The element runs from 0 to 171 with no wrapping.
Steps: ^ is +1; & is -1; § is -8; ~ is +9; * is +3; @ is -3.

In the rows, zero is written as 0.133.

Start here and follow the symbols in turn, left to right. Where do you end up?
Answer with the element's row; about right is enough.
 0.240   0.029   0.146   0.163   0.096   0.225
&:  0.241   0.029   0.146   0.170   0.097   0.223
 0.166   0.002   0.169   0.024   0.103   0.170
~:  0.106   0.010   0.181   0.009   0.121   0.119
 0.066   0.232   0.105   0.006   0.147   0.084
^:  0.063   0.232   0.106   0.007   0.148   0.081
 0.236   0.037   0.144   0.203   0.102   0.219
@:  0.231   0.039   0.146   0.221   0.105   0.213
 0.156   0.006   0.183   0.252   0.129   0.146
*:  0.165   0.013   0.178   0.258   0.127   0.152
 0.004   0.103   0.181   0.127   0.170   0.021
*:  0.004   0.123   0.174   0.151   0.174   0.019
 0.152   0.298   0.060   0.129   0.137   0.149
§:  0.144   0.293   0.068   0.188   0.146   0.136
 0.112   0.259   0.082   0.012   0.136   0.122
&:  0.115   0.262   0.081   0.016   0.135   0.124
 0.092   0.244   0.094   0.002   0.140   0.104
@:  0.101   0.250   0.088   0.005   0.137   0.114
 0.075   0.234   0.101   0.002   0.145   0.090
^:  0.072   0.232   0.104   0.004   0.145   0.087
 0.196   0.003   0.160   0.051   0.096   0.194
~:  0.138   0.005   0.176   0.012   0.111   0.147
 0.108   0.269   0.091   0.236   0.160   0.102
&:  0.104   0.267   0.093   0.239   0.160   0.099
 0.168   0.015   0.175   0.260   0.127   0.155
&:  0.165   0.014   0.178   0.259   0.126   0.152
 0.003   0.103   0.181   0.126   0.170   0.022
&:  0.005   0.097   0.183   0.119   0.168   0.023
 0.152   0.298   0.062   0.153   0.138   0.146
^:  0.151   0.300   0.062   0.146   0.139   0.148
 0.089   0.242   0.095   0.001   0.140   0.102
§:  0.114   0.262   0.079   0.014   0.136   0.125
 0.088   0.017   0.185   0.012   0.127   0.103
^:  0.083   0.018   0.187   0.014   0.128   0.098
 0.074   0.242   0.112   0.245   0.169   0.072
@:  0.058   0.228   0.122   0.241   0.173   0.059
 0.003   0.104   0.181   0.126   0.170   0.022
*:  0.004   0.123   0.173   0.151   0.175   0.019
 0.022   0.183   0.148   0.213   0.177   0.031
^:  0.027   0.190   0.145   0.219   0.176   0.034
 0.214   0.040   0.152   0.249   0.113   0.197
~:  0.235   0.038   0.146   0.209   0.102   0.217
 0.152   0.299   0.059   0.130   0.137   0.148
^:  0.152   0.299   0.059   0.122   0.137   0.150
 0.041   0.210   0.133   0.233   0.174   0.046
^:  0.047   0.216   0.130   0.235   0.174   0.051
 0.219   0.041   0.150   0.242   0.111   0.201
^:  0.223   0.041   0.149   0.239   0.110   0.203
 0.018   0.175   0.152   0.206   0.177   0.029
*:  0.032   0.195   0.141   0.224   0.177   0.039
 0.134   0.278   0.069   0.043   0.132   0.139
*:  0.124   0.269   0.075   0.028   0.134   0.132
 0.118   0.265   0.078   0.018   0.135   0.127
§:  0.141   0.287   0.064   0.060   0.132   0.143
 0.013   0.073   0.188   0.087   0.160   0.033
*:  0.006   0.090   0.184   0.110   0.166   0.024
 0.152   0.002   0.173   0.017   0.107   0.158
~:  0.095   0.016   0.184   0.010   0.126   0.109
 0.213   0.040   0.151   0.248   0.112   0.196
&:  0.211   0.041   0.154   0.251   0.113   0.193
 0.112   0.258   0.081   0.012   0.136   0.123
^:  0.108   0.256   0.084   0.009   0.136   0.119
 0.120   0.279   0.083   0.225   0.154   0.115
§ ~:  0.124   0.281   0.080   0.222   0.154   0.118
 0.187   0.030   0.165   0.263   0.122   0.172
~:  0.215   0.041   0.151   0.249   0.112   0.196
 0.143   0.294   0.069   0.188   0.145   0.136
§ @:  0.104   0.267   0.093   0.237   0.160   0.100
 0.071   0.024   0.188   0.018   0.133   0.088
* ~:  0.017   0.069   0.190   0.079   0.160   0.037
 0.212   0.040   0.153   0.251   0.113   0.194
~ § ^:  0.216   0.040   0.152   0.246   0.111   0.199
 0.020   0.063   0.189   0.072   0.155   0.040
~ *:  0.005   0.136   0.168   0.169   0.176   0.020
 0.076   0.021   0.186   0.017   0.132   0.092
*:  0.059   0.029   0.188   0.025   0.137   0.077
 0.109   0.256   0.084   0.010   0.135   0.120
~ ^:  0.076   0.235   0.100   0.002   0.144   0.092
 0.234   0.038   0.145   0.210   0.103   0.217
§ ^:  0.220   0.041   0.150   0.243   0.111   0.201
 0.217   0.041   0.151   0.245   0.112   0.199
§:  0.194   0.033   0.162   0.262   0.120   0.178
 0.151   0.299   0.061   0.146   0.139   0.148
&:  0.151   0.298   0.062   0.153   0.140   0.146
 0.009   0.085   0.185   0.102   0.164   0.027
* * * &:  0.006   0.139   0.169   0.169   0.175   0.021
 0.079   0.247   0.108   0.246   0.166   0.078
* ^ ^:  0.104   0.266   0.093   0.239   0.162   0.100
 0.002   0.123   0.174   0.152   0.174   0.018
* * *:  0.027   0.189   0.145   0.216   0.177   0.034
 0.238   0.021   0.148   0.139   0.094   0.224
§:  0.237   0.035   0.145   0.198   0.100   0.220
 0.139   0.284   0.066   0.054   0.133   0.144
^:  0.136   0.281   0.068   0.048   0.133   0.140
 0.028   0.054   0.190   0.060   0.153   0.048
* @ *:  0.017   0.068   0.188   0.081   0.158   0.037
 0.229   0.013   0.151   0.105   0.093   0.218
@ ^ ^:  0.232   0.015   0.150   0.113   0.094   0.220
 0.063   0.232   0.120   0.243   0.172   0.064
§ ~ &:  0.063   0.233   0.118   0.243   0.172   0.063
 0.131   0.275   0.071   0.036   0.132   0.137
@ &:  0.141   0.285   0.065   0.061   0.134   0.145
 0.078   0.247   0.108   0.246   0.167   0.077
~ & &:  0.113   0.273   0.087   0.232   0.157   0.107
 0.236   0.020   0.148   0.131   0.093   0.223
~ @ ^:  0.213   0.005   0.158   0.072   0.094   0.207
 0.236   0.035   0.145   0.204   0.102   0.218
§ @:  0.213   0.039   0.154   0.251   0.114   0.192
 0.182   0.027   0.168   0.264   0.122   0.166
^ §:  0.162   0.010   0.178   0.256   0.128   0.150
 0.231   0.015   0.151   0.113   0.093   0.221
&:  0.234   0.017   0.149   0.122   0.092   0.222
 0.015   0.167   0.156   0.200   0.178   0.025
*:  0.027   0.189   0.145   0.218   0.177   0.035
 0.033   0.050   0.190   0.053   0.151   0.051
* @ § ^:  0.065   0.026   0.188   0.022   0.136   0.083
 0.117   0.275   0.084   0.229   0.157   0.111
~ ^ @:  0.140   0.293   0.070   0.194   0.147   0.134
 0.154   0.004   0.185   0.250   0.128   0.143
~ * * *:  0.205   0.039   0.156   0.256   0.115   0.188
 0.140   0.285   0.066   0.055   0.133   0.143
~:  0.111   0.258   0.081   0.012   0.136   0.122
 0.061   0.231   0.107   0.009   0.148   0.079
@ &:  0.072   0.233   0.103   0.004   0.146   0.087
 0.150   0.297   0.062   0.154   0.140   0.146
@ § @ ^:  0.116   0.276   0.085   0.230   0.156   0.111
 0.009   0.153   0.162   0.185   0.176   0.021
& @ § ~:  0.004   0.130   0.171   0.160   0.175   0.019
 0.156   0.006   0.182   0.252   0.128   0.145
~ § ~:  0.185   0.030   0.168   0.264   0.123   0.170
 0.241   0.027   0.146   0.162   0.096   0.224
~ ~ ^ §:  0.213   0.005   0.157   0.073   0.095   0.207
 0.198   0.034   0.160   0.261   0.119   0.180
& &:  0.191   0.033   0.162   0.263   0.120   0.175
 0.237   0.021   0.148   0.138   0.094   0.223
§ ^:  0.239   0.035   0.145   0.192   0.099   0.219
 0.099   0.012   0.182   0.009   0.124   0.113
& @ @ ~:  0.088   0.016   0.184   0.013   0.127   0.104
 0.051   0.220   0.126   0.239   0.173   0.055
@ ^ ~:  0.088   0.256   0.102   0.244   0.164   0.086
 0.088   0.017   0.184   0.012   0.127   0.104
§ @ § ~:  0.153   0.001   0.173   0.016   0.106   0.159
 0.068   0.232   0.105   0.007   0.146   0.085
& & ^:  0.070   0.233   0.103   0.005   0.146   0.088
 0.178   0.002   0.167   0.033   0.101   0.180
§:  0.221   0.010   0.153   0.088   0.093   0.214
 0.022   0.059   0.188   0.066   0.155   0.043
@ * @ ^:  0.032   0.050   0.190   0.054   0.151   0.050
 0.165   0.013   0.178   0.259   0.128   0.152
@ * * @:  0.165   0.013   0.178   0.258   0.128   0.153
 0.153   0.003   0.185   0.248   0.129   0.143
*:  0.162   0.012   0.180   0.256   0.128   0.149
 0.041   0.209   0.132   0.232   0.176   0.046
*:  0.057   0.226   0.123   0.242   0.172   0.059
 0.032   0.051   0.189   0.054   0.152   0.051
@:  0.045   0.039   0.190   0.038   0.144   0.064
 0.239   0.024   0.146   0.147   0.095   0.224
§ * § ^:  0.228   0.039   0.148   0.225   0.107   0.211
 0.217   0.008   0.157   0.081   0.094   0.209
§ @:  0.240   0.029   0.145   0.170   0.096   0.224
 0.013   0.073   0.189   0.086   0.161   0.032
*:  0.006   0.091   0.182   0.110   0.166   0.026
 0.016   0.169   0.155   0.199   0.178   0.025
§ ~ ~ ~:  0.108   0.270   0.091   0.235   0.159   0.104
 0.045   0.039   0.190   0.039   0.144   0.064
@ ~ §:  0.055   0.032   0.189   0.030   0.140   0.073
 0.050   0.036   0.190   0.034   0.142   0.069
~ & * ~:  0.006   0.145   0.166   0.177   0.177   0.021
 0.166   0.002   0.169   0.024   0.103   0.169
& § ^:  0.212   0.006   0.157   0.073   0.094   0.207
 0.088   0.255   0.103   0.244   0.164   0.087
& @:  0.068   0.239   0.115   0.244   0.170   0.068
 0.112   0.010   0.180   0.008   0.119   0.124
^ ~:  0.054   0.031   0.189   0.030   0.140   0.074
 0.060   0.029   0.189   0.026   0.138   0.078
§ § ~:  0.101   0.013   0.183   0.009   0.122   0.114
 0.037   0.202   0.137   0.229   0.176   0.042
* ^ *:  0.073   0.243   0.111   0.245   0.170   0.072
